Below is a small trained network, with its code and all its weights. Each question gives an input and a target symbol and asks what happens when units are switched off, that is, made to give their printed mean instead of their output.

import numpy as np


def w(rows, s, z=0):
    codes = np.array(rows[::2]) - 128.0
    scale = np.full(codes.shape[1], s)
    scale[-1] = z or s
    return codes * scale


def f(y):
    return np.maximum(y, 0)


def softmax(a):
    e = np.exp(a - a.max(-1, keepdims=True))
    return e / e.sum(-1, keepdims=True)


def log_softmax(a):
    a = a - a.max(-1, keepdims=True)
    return a - np.log(np.exp(a).sum(-1, keepdims=True))


def net(x, mask):
    ids = ['ΓΘΞΩβεημτ'.index(c) for c in x.split()]
    T = len(ids)
    res = E[ids] + P[:T]
    u = 0
    for l in range(2):
        r = res
        for j in range(2):
            rows = slice(2 * j, 2 * j + 2)
            q, k, v = (r @ M[l][rows].T for M in (Q, K, V))
            z = softmax(np.where(np.tri(T) > 0, q @ k.T / 2**0.5, -1e9)) @ v
            o = O[l][rows]
            res = res + np.where(mask[u + j], z, o[:, -1]) @ o[:, :-1]
        u += 2
        y = f(res @ A[l][:, :-1].T + A[l][:, -1])
        res = res + np.where(mask[u : u + 4], y, B[l][:, -1]) @ B[l][:, :-1]
        u += 4
    return log_softmax(res[-1] @ U[:, :-1].T + U[:, -1])


Q, K, V, O, A, B = {}, {}, {}, {}, {}, {}
E = w([
[122,75,190,153,164,98,97,126,88],'Γ',
[130,136,119,131,142,126,181,136,117],'Θ',
[91,142,67,146,184,168,101,106,140],'Ξ',
[162,68,100,131,137,64,118,96,177],'Ω',
[155,161,118,66,211,85,106,146,131],'β',
[184,143,116,206,170,87,133,136,118],'ε',
[104,119,143,62,116,90,131,126,163],'η',
[123,167,135,137,110,99,80,117,173],'μ',
[104,109,127,151,163,109,113,252,159],'τ',
],0.016)
P = w([
[254,115,150,71,127,250,107,171,158],'0',
[80,131,86,118,134,35,111,116,51],'1',
[81,132,96,118,146,40,115,132,80],'2',
[80,140,113,127,146,47,127,131,110],'3',
[91,147,135,124,169,53,138,131,129],'4',
[97,135,135,116,164,53,137,120,152],'5',
[86,146,131,128,157,63,131,133,137],'6',
[99,139,152,113,178,61,147,124,162],'7',
[91,148,142,116,167,68,134,142,155],'8',
[83,145,128,107,163,60,131,120,149],'9',
[76,141,114,100,149,70,120,129,136],'10',
],0.0059)
Q[0] = w([
[165,106,134,119,226,227,96,95,35],'L0H1',
[147,156,148,179,105,142,248,120,76],'L0H1',
[39,100,83,146,254,22,99,208,120],'L0H2',
[87,127,153,133,129,46,99,103,157],'L0H2',
],0.046)
K[0] = w([
[241,56,196,130,98,157,116,201,129],'L0H1',
[149,124,131,206,129,16,224,159,87],'L0H1',
[3,137,47,133,127,197,129,91,60],'L0H2',
[97,174,88,136,153,114,97,60,220],'L0H2',
],0.05)
V[0] = w([
[99,174,140,50,121,103,125,113,144],'L0H1',
[72,153,182,139,107,134,66,191,109],'L0H1',
[133,128,188,134,178,120,184,96,237],'L0H2',
[170,107,105,100,110,251,76,133,135],'L0H2',
],0.012)
O[0] = w([
[171,58,86,131,100,146,92,167,190,229],'L0H1',
[123,121,88,130,103,185,41,174,78,121],'L0H1',
[98,125,86,144,103,113,106,118,29,87],'L0H2',
[3,138,124,138,187,155,98,61,147,8],'L0H2',
],0.0047,0.0016)
A[0] = w([
[94,107,137,185,13,175,131,77,111,5],'L0N1',
[80,95,145,171,22,187,165,102,109,53],'L0N2',
[129,106,143,120,136,186,138,124,123,58],'L0N3',
[116,112,139,183,3,195,159,82,119,2],'L0N4',
],0.032,0.007)
B[0] = w([
[103,207,78,207,147,204,84,186,10,128],'L0N1',
[209,116,187,167,89,84,173,210,2,128],'L0N2',
[171,118,125,161,99,103,222,181,172,253],'L0N3',
[120,125,153,239,36,226,72,57,118,128],'L0N4',
],0.007,0.00038)
Q[1] = w([
[186,106,110,109,2,186,139,96,125],'L1H1',
[117,151,144,132,130,127,82,101,150],'L1H1',
[198,139,140,117,47,206,182,149,102],'L1H2',
[118,129,126,111,161,24,83,144,142],'L1H2',
],0.056)
K[1] = w([
[77,91,161,115,38,3,83,101,138],'L1H1',
[141,169,172,136,99,169,65,122,158],'L1H1',
[139,111,140,118,113,49,202,162,64],'L1H2',
[120,145,145,133,149,233,132,89,156],'L1H2',
],0.053)
V[1] = w([
[106,102,144,135,119,88,189,142,223],'L1H1',
[191,157,179,111,154,161,155,162,153],'L1H1',
[80,116,43,117,107,117,115,117,6],'L1H2',
[207,75,53,153,118,210,113,122,112],'L1H2',
],0.02)
O[1] = w([
[135,50,19,113,114,181,213,137,136,170],'L1H1',
[186,145,52,95,164,185,115,158,10,187],'L1H1',
[176,117,172,78,254,203,197,160,254,2],'L1H2',
[39,155,147,100,145,76,169,210,150,176],'L1H2',
],0.0073,0.0069)
A[1] = w([
[204,117,116,87,108,216,156,145,142,46],'L1N1',
[172,141,188,72,142,212,118,99,177,3],'L1N2',
[167,66,218,28,12,164,132,141,29,183],'L1N3',
[176,253,47,43,17,153,161,135,175,37],'L1N4',
],0.013,0.0044)
B[1] = w([
[111,225,134,131,6,170,164,132,120,180],'L1N1',
[97,49,104,244,158,34,116,173,82,192],'L1N2',
[73,53,214,148,221,85,232,157,216,255],'L1N3',
[134,254,197,113,158,177,45,90,162,218],'L1N4',
],0.0072,0.0077)
U = w([
[119,74,174,165,142,125,134,123,95,38],'Γ',
[142,157,159,118,72,158,185,120,111,184],'Θ',
[41,127,60,139,165,153,104,82,109,114],'Ξ',
[216,58,82,111,102,100,118,78,170,244],'Ω',
[172,149,109,29,191,100,98,135,112,164],'β',
[210,134,129,203,111,102,136,108,57,89],'ε',
[93,126,142,49,125,133,153,134,207,96],'η',
[128,166,178,147,57,117,56,117,137,192],'μ',
[124,123,112,149,86,134,119,254,119,2],'τ',
],0.0088,0.0052)

Each question gives the input, a string of symbols that net reads in full, and the target symbol t.
The units are the heads (2 rows each of Q, K, V and O) and the neurons (one row each of A and B). Each row of codes is followed by its name. A weight is (code - 128) times the scale printed after its matrix; where a second scale follows, it is the last column's (O, A, B and U).
mask holds one flag per unit, layer by layer, with each layer's heads first. A switched-off unit (its flag False) gives its mean, the last column of its rows in O or B, instead of its output. The means were averaged over made-up inputs and are rounded, as every weight is.
A unit's drop is (log p(t) with every unit on - log p(t) with that unit switched off) / (log p(t) with every unit on - log p(t) with every unit switched off).
The circuit of an input: a set's keep is (log p(t) with only the set's units on - log p(t) with every unit switched off) / (log p(t) with every unit on - log p(t) with every unit switched off). Starting from all 12 units, units are removed one at a time, each time the one whose removal leaves the highest keep (on an exact tie, the one counted first), for as long as the keep stays at least 0.8.
units of the circuit, in order: the units of the circuit, biggest drop first
most important unit: the unit with the biggest drop
top k neurons: the k neurons with the biggest drops, biggest first
heads that matter: for each layer, one digit per head in row order, 1 if its drop is at least 0.15 and else 0, layers parted by /
input Ξ μ Ω, target Ξ: units of the circuit, in order => (L0H2)
input τ η μ μ β η τ Ξ μ, target τ: top 2 neurons => (L1N2; L1N1)
input η Θ Ξ μ Θ Γ, target η: heads that matter => 10 / 11
input β Ω ε Ξ μ β β μ, target β: heads that matter => 10 / 11
input Θ Ξ ε, target Θ: heads that matter => 00 / 11
input μ μ β Ξ μ Θ β Ω η β Θ, target μ: units of the circuit, in order => (L1H1; L1N3)
input Ξ β μ η τ, target Ξ: heads that matter => 01 / 00
input μ β η μ τ Ω τ η Ξ μ Γ, target μ: units of the circuit, in order => (L1H1; L0H1)
input Ω μ Ξ η β η μ β τ η, target Ω: heads that matter => 10 / 11
input Θ β μ ε Ξ μ Ξ Ξ β Γ μ, target Θ: top 3 neurons => (L1N1; L0N3; L1N2)
input β Ω μ Θ μ Ξ ε, target β: heads that matter => 00 / 11
input Ξ μ η ε, target Ξ: heads that matter => 01 / 00
input Γ Γ Ω Ω μ Θ Ω μ Ξ τ, target Γ: heads that matter => 11 / 11
input τ Ξ Θ μ μ β Θ, target τ: most important unit => L1N2
input Ω μ ε Θ β β Ξ τ Ξ μ Ξ, target Ω: units of the circuit, in order => (L0H1; L1H2; L1H1)
input μ μ Ξ, target μ: heads that matter => 00 / 10
input Γ μ η μ Ω Ξ, target Γ: heads that matter => 11 / 11
input β μ Ξ μ η τ Θ, target β: units of the circuit, in order => (L1H1; L1H2)
input Ξ η ε μ μ Ω μ μ η Θ, target Ξ: heads that matter => 01 / 00
input ε μ β η β Ξ, target ε: most important unit => L0H1
input μ τ μ β η η Ξ η η β, target μ: heads that matter => 01 / 10
input η τ μ μ μ μ Ξ η β Θ, target η: units of the circuit, in order => (L1H2; L1H1)
input τ β β η, target η: top 3 neurons => (L1N3; L1N4; L1N2)
